What can hang from each mark:
B: D X Z
P: C
S: C Y Z
R: F L M Q
D: Y Z
L: D Q
X: L V
Y: B R S
Z: F X Y
M: B D Q R
V: D
C: D M P Q R
F: B Y
Q: D Y Z

Every row comes from one small tree of marks. The marks that hang from a mark follow it in brackets, in alphabetical order. Every link used is in the known rows. Which tree was each row made from?
Each row is shifted at random along 4 fixed directions that mean nothing.
Known rows:
B(Z(X(V) Y(R(L Q) S))): [-123  184 -238   24  161  -45  -89 -239   90 -157  305   73  -14 -121
 -148  175  281 -116 -194 -106  323   42  -94  286  -35   -6   69   76
 -231  -48   50 -145  203 -338  334  209  161  248 -181 -158  -48  -45
 -163   -8   82  295  121 -250  287  -27   12   98  237  165 -224  102
   54]
S(C Y(B) Z): [-203 -281   85  -13  -43   -8  101  133  195 -203  -53   71   35  125
  183  -39 -197  -77   99   95 -166   95  -11   57 -186  -77   90  210
 -206  494  -60  145   23  138 -145 -286 -174 -517   60  134  -75    1
  265 -155   24  213  189   29 -163  222  194 -285   61   -2 -237  -37
 -339]
X(L(D(Y(B) Z) Q)): [  85   44  -42   18  -44  -42   63  -43 -171 -126   30  -38   77  290
  -82   26  108   16   53  -62  329  -69   85  -65  -52   92  208   78
  162  138  117  -18  -86   38   -9  103  -46   19   90   13 -140  178
 -329  117   -6    9  -68   46   67  -95 -109  -37   34   -4 -135   70
 -335]
P(C(M(R) Q(D(Z)))): [ 201  205  138  194   36   41  -67 -269  -19 -132  177 -215   35  114
  126  -50  170  303   81 -242 -225  -61  -11  -53  -99  148   -4   70
   81 -304 -165   29   14 -120  162  -63 -213 -119   93  146 -151  -71
  -97   88   65  -53  -72  198  257  128 -168  -38 -310 -162 -203  -88
 -211]
R(L(D) M Q(Z(F X))): [-223  -68   -5  -59 -199    4   32  151  -18 -158 -166   11 -103   27
   14  -44 -359 -237 -155  285 -265  105 -223   24   94  171  -98  -46
 -165  147  -13  151   -6  202  -13  114 -120  182  -73   46  115  322
  288 -100  203    5   99  -66 -232  -52  244 -335  117  248 -111 -103
  268]
X(L(D Q(Y(R) Z)) V): [  92 -164 -103   28   48  -80  111   19 -205  -66   91   38 -105   65
 -172  100  261   22 -252  -95  248 -174   33  -63 -139  101   48   73
  162 -237  178 -112  -79   61   99  193  153  197   12  -59   10  147
 -227 -145  -95   88  -55   -1   56 -206  -47 -109   20  -19  -44   45
  -27]
M(B D R(F)): [  46 -194  -20  -38  -84  -39  137  174  192  196 -245 -202   -9 -205
   30  -76 -229  -35  136  227 -134   94   15 -401  136 -110 -154 -110
  195 -146   69   23 -137  252 -306  141   59 -177  115  -90  192 -205
   72  149   24 -175 -122  -66 -183   70   78 -208 -158   35  214 -230
 -177]
Q(D Z(X Y(B S))): [  -7   19   37   -9 -134   30   31  115  -35  201   -8  160  -43  133
  104  -52   -1  -86  -14  -28 -118  -47  -66  182  -77    6 -124   89
  -26   28  -91  -11   21  -63   62   -4 -151  169   16   66  194  -62
   66  305  122  176   -1  -89  -42 -101  -31  182  -47  -34  220    9
  241]
M(B(D X(L)) Q(Z)): [  45 -273 -102  127   66  -57  200   35 -171  356   -5   47   28 -133
 -286   18  200  -82  131  -27   63 -250   44 -142  -10    9  -54  116
  189 -179  122  -84  -24   14 -175  360  171  -58  -94 -237   21 -180
  -81  219   79  -53 -127 -110   35  -25  -81  -25  -65  108  207   -3
  231]
C(M(R(L))): [ -10 -119  -24   22  -32  -33  109  -93   40  106   21   79   30   56
 -223   41  108   41  182 -134   11 -216   71   52   62  -45  -90  -53
  -31 -185   52  -37   19   47  -24  130   55 -141  -22 -144 -137 -209
 -110  -36   53 -121  -92 -118   82   -3  -23  -21 -159   73  -33  -35
  250]
Z(Y(R(M Q))): [ 126   77 -285   62  109   54   13  -53  161  -43  130  -95 -115  -88
  -17   88   61   14 -260  -30  214  109   61  -79   98    6 -132 -103
  -66  -13   14 -111   86  -77  238   65  158   78 -115 -121 -108  126
   47 -189   94  -48   51  147  217  -24   13   32   29  -55 -175  -83
  280]
D(Y(B(Z(F X)) S(C))): [  71  240  -56   -6   82   67 -229 -123  140 -253  154   71   21   36
  257  -15   -1   51  185  -82   30  100  -82  312  100  -51  107   99
   24  369  -62   -5   77 -314  248 -193  -83  -98  -17  171   55  103
  -31  183   64  130   61   63   38  140  -64  294    3   -4 -178   44
 -305]
Q(D(Z) Y): [ -96 -159    7   17   19 -160   73  138  -49  190   20   92  112   48
  -56   -7   61 -157 -207  -25  -14  -82   63  -11 -146   20   69   -5
 -107  -37  -79    8   -3  200 -142  -15 -194    1  118 -109   90   -3
   79  217 -130  129   61 -189  -62 -151  127  -86   21  -18  119  201
  207]
Q(D Y(B R) Z(F X)): [ -82   39  154  -46 -245   57  -78  169  -16 -256  -61  171 -125  193
  292  -94 -113    8 -158   42 -338   51 -171  178  -41  -12 -237   95
  -46 -118 -177   42  -54  -15   58 -163 -232  130  235  190  346  119
  373    8  -88  247   40   30 -165  -83   99  -42   20 -104   38  -18
   37]
Y(B(D Z) S): [-116   -9 -222  -68  165  -63  117  118   78  274   46  -53   62 -280
 -233  121  -80 -291  128  111  314   26   73  -65    5  -24   -5  114
 -216  143   76   71  111   62 -123  243  119 -233 -119  -62   42 -348
   79   98  -33   88  150 -306   19 -123   38  206   50  218  119   46
  180]
R(F M(B) Q(D Z(X))): [ 168  122 -149  318  -44   12  -80   21  -45  -95  275  -60  -45   60
 -151   27  285   58   81 -255  122 -204 -200  148  240  111 -230  -74
  132 -292  -58 -222   95 -305  352  239  -25  681  -62 -217   40   82
 -161  -34  171  165 -119  141  248  -61  -85   12 -287  -60  127  -27
  464]
C(D M P): [ 154   63  195  -63   82  219   33  -45   89   10   53 -213   -7 -162
  195  -33 -194  111  197    2  -72   66   88 -216  245   12  131  -97
   -8  187  -84  170   15  -47  125 -249   54  -81 -145  209 -276  -89
   88 -102   27 -294  -63  366   92  131 -124   89 -223 -117 -233 -107
  408]
Y(R(F(B) L(D))): [  90  -36 -139  -48 -121  -29   -9   43  -59  265 -186   78 -122 -165
 -435   46   12  -46   84   51  173 -160   81  -39   77  -87 -185 -290
  151 -302  172 -156 -120  212 -113  354  193  445  -60 -236   76 -171
 -374 -163   72  -94 -124  -58 -181 -156  -27  -45 -199   59  480 -129
   86]
C(P R(F L(D))): [ -13   12 -175 -114   30   79   93  115  134 -203    5 -209  -14 -306
  -10   93 -137  -59   36  118   32  155  121 -187  154  -72   -4 -334
   65  -98   72   59    8   39   85  166  251  178  -83  -95 -161  -46
  -48 -499   18 -209   23   25  -90  -75   44 -108   -9  155 -168  -22
  125]
R(F(B(D)) L): [  -7  -61  170    8 -184   30  -82  -13 -109   88 -108   -5  -15   91
  -77 -155 -123   40  124   33 -147  -87 -113  135  128  -70   33  -61
   31   57  -78   55  -41  -79 -167  -68   74  142   50    1   93  -28
 -190   61   68 -121 -135  242  -95   18  -30   20  -73  -87  260 -133
   22]
M(B(X(L)) Q(D Y) R): [-348 -471  214  122 -191 -270  133  122 -152  517 -353  229  144  156
 -174 -143  139 -184   -6   49  -51 -239    6   31 -249  -40  -51  116
   54 -211  -45   -7 -187  373 -601  187 -121  -44  202 -167  122 -191
  -16  337  -31   54 -113 -480 -273  -48  191  -61  166  326  526   66
  230]
R(Q(D(Y))): [  -5   34   38  209   51 -129  -65  -87 -108  238   77   36  166  249
 -234  -34  267   42 -109 -229  170 -229   35  106  -74   68  158  -52
  -25 -140    0 -192   -3  -70   13 -119 -110  199  -26 -152 -105   34
 -251  113   92   41 -115  -62   74 -110  -10  224  -85  -45  341   61
   63]
Q(Y(B(D) R(L)) Z): [ 136   72   20  114 -238  127   -9  -29  -71  -82  151   86 -148  338
   -7  -58  212  143  -70 -231  143 -200  -58  240  -27  -37  -67  107
  104 -239  -87 -118   47 -361  153  -49  -88  106  145  114  129   15
 -142  193 -122  194 -150  348  290 -142 -153  229  -54 -304  -20  -33
   91]
M(D(Y Z(X)) Q): [ 267  -48 -272  133  211  -25   52 -269  -43  243  152   -6   67 -112
 -198   75  252   49   34 -129  122  -98  184 -275    5   28   76  -66
  231 -291  191 -278  -10 -137  167  239  -12  142 -163 -315   48    3
 -246  525   87  -71 -109  -40  236   45 -176  -12 -205 -103  -66  -11
 -151]
D(Z(F(B) X(L V) Y(R))): [-105   44   -1 -248   28   51 -103 -101   32 -703  171   86  -89  -89
  332   75 -102   -4  -14  115 -216  328 -118   96   31  -59  -36  147
  -94  126  -61  158   58  -75  176   -8  103  -23  176  -27   95  239
  272 -287  -79   91  205  -71  -51  174   63 -464  267  -39 -532  119
 -387]
P(C(D(Y(R)) M Q)): [ -36  176   91  -87   61  -47    7   33   59  368 -194 -129  111  -99
 -125  133  -86   31   22   98    9   82  114 -291 -196   90   13 -195
  -87 -158   82   23  -45  386 -125   13 -133 -161 -138   75 -161 -237
   39  -28    0 -184   28 -322 -196   85    7   22   -1   43  124   47
   92]
S(C Y(B(D(Z)) R)): [   5  -32  -19   82    7   77   53  -23  109 -143   73  -86  -17  127
   46  -14  -11    6  -53  -48  251   53   42   32 -194  -48  150  227
  -61   93  -15   13   26  -86  -13 -166 -177 -334   47  115  -67  -87
  -94  177 -134  183   20  207  134  104   -5   16   40 -170  -72   18
 -324]
D(Y(R(L M))): [ -99  -78 -382 -190   73  -64  201  179  161  178  -60   23  -54 -157
 -326  230  -43 -234 -116  116  407  109  185 -143    7  -58 -193 -242
 -119  -64  207  -48   53  323  -38  327   43  -82 -159 -314    1  -27
   76 -195  -93  -83  131 -323  -33  -89  154  -99  206  127   23  246
  419]
L(D(Y(B(Z(X)) S)) Q): [ -14  103   43   57   11   33  -66 -194  -30 -209  133  -47   18  170
  152  -29  -52  -86   93   -7  164  118  -79  141   -6  101  238  271
  -40  382  -63  103   40 -249  116  -50 -144   57   12  277   45   91
  -85  260  126  134   17  127  129   -5  -89  307   32  142 -247 -100
 -158]
R(L M(Q(Y))): [ 254 -101 -108  -84 -104   60  115   17   23  524 -324   29 -268 -102
   48 -145 -194   69 -218  159 -185   20   78 -261  177  -54 -156 -222
  263  128   13  -24 -145  174 -117  -14   79   29 -143   13  180  233
   47  313   54 -290 -102  385  -21   24    5  -90  -12 -165  203 -164
  495]
Q(Y(R(M))): [  61 -127 -247  -43   96  -11  138  105  116   91   52   43 -132 -134
  -52  103    8  -89 -173   -2  206   41  127  -85   72  -46 -178 -141
  -57  -32   25  -36   47  113   64  105   58  -50  -52 -120   72    8
  193 -146 -117  -40   81   24   73  -76   68    3   24  -30  -73  108
  466]
L(Q(Y(B(X)) Z)): [ -18 -225 -116  -21   35  -50   75  155  -19 -162   66  108   22  -62
  114   83  -21 -162  -89   92 -195   89   17  -91  -36   -4 -145  133
  -36  122  -24   19   47   73   13  185   33 -114    5  -14   87   94
  331 -169   72   62  134  -27    5 -103   52 -122   70   56 -230   92
  115]
R(F(Y(B)) L(Q)): [ 227  228  -13   -5 -159   62 -109   16  -18   74 -217   -1  -82   45
   12  -81  -71  190  -16   67 -113  -31  -89  -42  139  -80 -151 -194
  220   79   36  -85 -106  -35   -6  -41  239  221  -39   27   27  159
 -222 -141   70 -140 -103  314  -32  -15  -82  -22  -66  -90  201 -225
 -184]
X(L V(D(Z))): [-208 -250   21 -231  149 -159  207  205 -105  -75    9  -69   98 -126
 -148   84 -108 -225  -85  188   94   34  103 -191  -33   24  160   71
 -189  198  173  170   24  363 -202  170   13 -344   29 -186  -18  -13
  118 -137 -218   67  144 -342 -170   58  149 -462  263  132  -85  248
 -167]
S(C(M P Q R(L(D)))): [  -7   41  -33 -187   83  152   61  -55  295 -120  -98 -299  -92 -266
  234   63 -351    4  -23  247 -166  412  145 -346    9   56   43  -95
   20  126  -29  262   16  183   57  -23   78 -196 -181  299 -371   60
  255 -479   90 -363  150  260  -76  155   66 -163   -6   88 -564 -129
  336]
D(Y(B S)): [-232   -3  137 -152  -87  -62  145  137  106   15  -98   71  128  168
  158  -50 -204 -171  186  111  147  140   -1   63  -64  -71  131  140
 -241  425 -117  196   29  117 -238 -180 -285 -464   68  117   38  -26
  219  153   -4   42  137 -182 -154   64  145  102  226  120   14  137
  -98]
B(D X(L(Q)) Z(F)): [-329 -169   66  170  136 -160  -45  -30 -257 -195   89   78  285   62
 -216    3  189 -111  -34  -57   76 -256 -133  346  -31  107  224  173
 -237  122   47   30   32  -78 -144  103  226 -101  -15  -86 -207  -69
 -148  -84   15   65   11 -336  -78  -95   62  186  127  394  -70   64
 -138]
X(V(D(Y))): [ 165 -111   42 -202  164   -1   47   75    4  195  -70 -169  -88 -169
   27  -11 -182   27 -105  145 -126  160  154 -343  128  -41  111  -42
  129  180  178   41  -35  156  -54 -169   21 -213  -58   -8  169  102
   93   16 -107 -184  -75  143  -84  111  -31  -64   56 -206  154  -14
  -78]
L(D(Z) Q(Y)): [ 228 -122 -276  -80  148  -36  102   30   26   50   25 -137  -76 -226
   90   97 -120 -142 -323  192  -43  219  174 -455   -7   81   55  -19
  148  121   76   54  -41  187   57  142   71  -32   -6   10  100  237
  104   35   -7 -120   51  179   24 -142  -13 -179  -39  -31 -231  -49
   46]
L(Q(D Y(B S(Z(F))))): [ 211   81 -198 -170  -72  -10  -27  243   18  378 -408    6 -176 -238
  104   -4 -164   -1 -219  286 -149  176   32 -310   61   27 -307  -40
  180   81   55  -14 -195  283  -50    0   41   22  -48  121  225  210
  123   86   21  -47   15  -11 -263 -147   30   87  -86   49  339 -203
  -11]
Q(D Y(B R(L M))): [-154   27  149   65 -342   44  112  124   22    1  -24  116 -132  439
   67 -118   53   21  -87 -146  275 -107  -77  362   28    2 -148   31
 -104  -65 -189   15   18  -72  -37  -79 -304  145  179  134   89   94
   38   21 -139  181  -10  256  115 -106   59  155  109 -152  147   82
  450]
Q(D Y(B R(F M))): [ 234  218 -205  142  -66  116   13  103  100 -131  277  -99 -155   62
   95   55  270  173   -1 -301  378  -55   25  169  248  -28 -329 -125
  138 -261  -85 -172   71 -360  380   65   11  376   76  -59  130  132
  -44 -245 -167  112  -46  418  326 -124 -156  248  -94 -328   81   39
  406]
F(B(D Z) Y): [-153  -73  318  222  -26  -41 -289 -266 -150  -22   65   98   98  158
 -139 -181    2   10  169 -106 -102 -180 -200  341 -174   22  225  301
 -182  152 -218   87   70 -157 -249 -259  -16  131  161  117  -62 -133
 -133  160  -34  111   18   32   83   33   32  145 -102   64   46 -208
 -104]
B(D(Y) X(L) Z): [ -80 -213  148  226  122 -164 -128 -110 -429  573  -88  203  223  160
 -619  -76  380   14   97 -275  230 -584    1  389 -111    6  305  -47
   92  -55  204 -246  -90  -38 -281   40  149  201 -136 -191 -136 -354
 -641  562  -20   26 -299 -372    0 -163 -103  447  -37  151  478  195
  100]
S(C(D) Y(R(L))): [ 106   21  104   -1  -88  147   89  -61  122  102  -89  -43 -116  131
  125  -87  -52  141 -169  -38   68  -71   77   35  -87  -49  168  -84
   90  101   15    4  -70  -62   36 -279  -50 -128  -57  196 -122    2
 -213  105  -54  -13 -153  395   34  135  -92   73  -15 -240  219  -94
 -103]
X(L(Q) V(D(Y(B R S)))): [  67  129  -72  -33   38  -70   50  -36 -192   30   21    6   18  198
 -287  105  360   88   13 -146  752 -146  127   63  -12   27   94  117
   73  -87  250 -171  -37  -53   73  182   35    8  -58 -101 -138   14
 -510  -23 -156   89 -113 -157  112  -29 -175  321  135   62  287  105
 -325]
C(D P Q(Y(B))): [-147  111   14  107    8  -76  -61   19   50  119   85  123  252   52
 -152  112  257  -38  180 -154  262 -174  137  -36  -67  -11   70 -215
 -137 -233  -23 -126   75   16   13   72  103  228 -101 -113 -325 -235
 -107 -276  -42    7   50 -339   50  -80  -37  234  -77  116   35  109
  234]
B(D(Y) X(L) Z(F)): [ 366  128 -106   35  232  119 -196 -182 -218  182   59  -80  -51 -183
  -80  -39  185  249   10 -158  -75 -164   41   90  247   -5   98  -96
  405   55  177 -148  -70 -361  165  -93  364   91 -131    5   31   57
 -304  284  -50 -204 -289  258  171  -44 -303  383  -93 -195  134  -11
  -86]

Write each row's tree:
[-189 -100  153 -117   58 -102   55  193  -17  314 -221  -73   28 -112
  -29  -11 -194 -173  -39  196 -117  196  -18 -183  -14    6  -23   67
  -69   77   84   38  -54  260 -240  -30 -131  -55 -116  -11  158   24
  260  -40   97  -22   64 -121 -172  -19  159 -122  295   13  339  187
   91] : R(Q(D(Y(B(X(V))))))
[ 152  139  103  -24  -61  -15    7  109  -71  441 -291  -29    7    2
 -117   -7  -70  143  183   -1  -92 -123  138 -200  -75  -42   11 -353
  239 -251  158 -140 -133  273 -145   -5  -47   78  -12   32  -66 -325
 -275  119   82 -172 -180 -206 -231  -56 -125  106 -135  -51  534   58
 -223] : P(C(D(Y(B)) R))
[  99   85 -117  -59  -61  -20  114  145   23  469 -132  117 -120  -27
  -84   18  103  -53 -107  -36  337  -61  136   -2  -31  -65 -207  -54
   50 -190    1 -103  -63   82  -45   83  -83   66   -4    9  182 -160
  -32  160 -108   90  -33  -37  -13 -200  -42  332  -43  -60  514   70
  291] : Q(D Y(B R S))
[ -96  203  -38   47   28   25 -172   35  176 -122   21  140  149  -40
   63   19   66  -19  267  -59  303    8   -2  248  -14  -86   50  -43
 -129  158  -81  -11   97  -63   43 -156   23  -97  -88  -22 -272   13
 -109 -317    7   -4  174 -135  -80   83   77  263  -45  221   22   38
 -245] : Z(F(Y(B S(C(P)))))
[-269   35  143  189   73 -161   92 -120   15 -371  209   65  253  206
   39   21  178   84  105 -193 -153 -135  -26  186 -238   51  167  -52
 -299 -174 -152   35  147  -36  -20  -30  -89 -292   89  -16 -324 -241
   71 -432  131   45  144 -302  -55   95   74  -48  -45  217 -264  102
 -361] : P(C(Q R))
[-220  290 -104  164  -63  -38  -71 -182  128 -562  266  -15  186  151
  -25   75  235   -1 -132  -98  352   13 -132  208 -125  111   64  145
 -287 -246 -106  -70  173 -272  160   63 -154    7  132 -149 -222  271
  -12 -171 -111  243  184 -129  257    7  119 -155  141  108 -380  -46
 -535] : M(D(Z(F(Y(R(L Q))))))
[ 282  156 -233 -180   86  104 -168  -91  -98 -224  121 -114 -137 -169
   30  123   46   49  -55    4   60  221   69  -99   67  -32 -176 -103
  274 -116   66  -35  -69 -105  276  210  109  413   68 -144  198  155
  -94  -38 -142   27  -26  126   97   14 -160 -237   40 -214  -58  186
  -97] : Q(D(Y(R(F(B))) Z(X(L))))
[  -5   20 -276  137  -55  -89 -169   66   19  -99   85    7   68  -12
 -132  112  180  -59  -59  -41   -6  -53  -27  -83  -66   28 -224   76
   15 -432   36 -184   42  -74   97  191  111   88  115 -197   96   51
   53 -109  -26  123    7 -325   84 -208   38   19   -8   78   58  -96
 -135] : M(R(Q(Y(B(D)) Z(F))))
[  -8  -68   67  -33   25  -57 -168  -71 -217  141 -186  328   39 -132
 -177  -41   55   42  216    7 -216 -192  -29  202   44  -57 -126 -105
  102   24   52  -47  -73  108 -197   52  286  156  -26 -177  -69   -2
  -59 -250   40 -177  -18 -185 -220   14  -17  -64  -61  154  334    4
 -126] : Z(F(B(X(L)) Y))
[ 143   56  -81  119  191   91  122 -229   35 -362  420 -149   43  -78
  155  134  107  132  219 -198 -115   67   53  -17   72  123   37   27
   11 -240  -17   -7  196 -280  382  182 -155 -103    8    8 -173 -157
   97  -27   97  -41   62  132  271  141 -183 -176 -274 -101 -601   94
 -118] : P(C(M(D(Z(X))) R))
[-149 -173  -43  221  228  -87  -23 -162 -110  -13  355   98  158   15
 -290   68  217 -145   78 -218   71 -274  -37  277  -15   28  190   80
 -238  -50   37  -72  182 -269   98  100  142   86  -71 -162  -14 -339
 -104   78   43  176   -5 -205  159  -69  -46  222 -119  162 -138   82
  180] : B(D Z(X))
[ -27   13   83  -32 -167  -25  -21  193   50  -24 -130   90  -16   86
   73  -66  -46   38  -14   15    6  -34  -46   79   47 -166 -120 -121
  -22   18  -74  -48  -82   59 -114 -100  -19    0  136   25  170  -72
   51  -35 -114  102  -21   16 -151  -46   86   15   55  -76  129    9
  -26] : Q(Y(B R(F)))
[ 237  182  -98  108  176  157  -37 -157   62 -338  371 -178   -8  -79
  145   32  195  187  -39 -210  -92   10   72 -134   51   73  -12  -39
   67 -189 -135   -7  105 -313  392  -66  125  134 -100   31 -213   78
   68 -362   49  -55   32  341  341   11 -160   69 -305 -190 -351  -72
  104] : C(P Q(D Z))
[ -41   28   90  -10 -110  112   45  -70   12    0  108   60 -161  193
   44   -6   61   62  -26  -97   31   10  -80  210   59  -90  -13   51
  -14 -158   58  -70   90 -325  154  -61   69   98  -12   50  191  -96
  -70   41   20   89 -104  223  151   14 -118  156  143 -210  -45   13
   66] : Z(X(V) Y(B(D) R(L)))
[ -39    6  296   21   15   54 -203  -88   73 -375  144  -30   61  -58
  417  -91  -38   91  148  -33 -294  129 -134  182    0    6  203  195
   -4  170 -165  100   61 -171   95 -270 -124   21   97  137  -82  264
   -9   39   74    7   37  196    5  218  -35 -100   90 -159 -187   21
 -373] : S(C(D(Z(F(B(X(V))) Y))))
[ 215  190  101   95   23  168 -279 -385   -3 -531  308  169  -91   62
  360  -92   39  258  243 -190 -412   36 -142  279  201  -26  -52   77
   74   97 -228   34  129 -531  351 -301  119  192  126   92   53  257
  158 -327   93  -70    6  477  183  199 -189   28 -250 -177 -282 -217
 -282] : Z(F(B Y) X)
[ -51  127  151 -123 -207   96   46   54  146  -20  -41 -187   27  156
  211   53 -204   32  299   48  -80  180   53 -103  -16   16  -38  -29
   18   20  -28  165   32   93  -25  -22 -248 -291  143  185  -13  -75
  103  -35    4 -116   -5   16   -4  133  -66  -98  106 -109  -74   39
  -88] : P(C(D(Y(B)) M(R(L))))
[ 128   59   -3   88  144   27  -91  -95 -105  -61  126  -59  116  -54
   13  -21  137   86   39 -127  -51  -46   -2   60   84   16  166   34
   95  -21   17  -65   28 -263   87 -147  -64 -104  -30  -62   27  114
 -117  336  -35  -94 -149   71  133   -4 -119  254  -10  -91  -52  105
 -208] : B(D(Y Z(F)) X)
[ 118  -53   85 -100  166   73  -69 -161  -77  -93  140   28 -129  -60
  203  -63  -33  123  -81  -37 -351    9  -84  124  139  -57  155    3
  133  324   54   38    8 -221  164 -179  324   52  -34   96  101   24
   14   93   29    4  -47  214   79  110 -106 -135   78 -187 -283   19
  -24] : B(Z(X(L V) Y))
[  -5  223 -219  -23  162   -8 -174   64  108  -92   28  -35  101 -351
  -69  144   54  -10 -111   77 -162  106   33 -234 -117   67 -212 -162
  -47 -298  -14  -28   50  145  110   47  227  220 -134 -172 -162  102
  222 -560  -61  -95  217 -318  -66  -74  108  -89 -123  142  -32  -74
   63] : C(P Q(D Z(F(Y))))
[-128   -6  225   11 -105   71  -16  -51   21 -466  -32  196 -111  118
  145  -66   -3  191  179  -62 -250  -37 -218  233    9  -92  -39  168
 -129   53   -6  -23  -32 -162   90 -345  -95 -111   39  109   89   -7
  126 -147  -23  282    9   -6  -82  217   66 -165   -3  -34 -146 -114
 -525] : S(Y(B R) Z(F X(V)))
[-277   -9  236    7    1  -87  154  -90  104 -224  -51 -138  214   45
  102  -42 -147   25   88   89 -142   97  -62 -152 -178  137  131  215
 -295  -58 -162  204   27  180 -223  -39 -289 -373   70  173 -345 -115
  293  124  -24  -53  166 -255  -24  141  170 -260    6  169 -536  -74
  -32] : C(M(D(Z)) Q R)
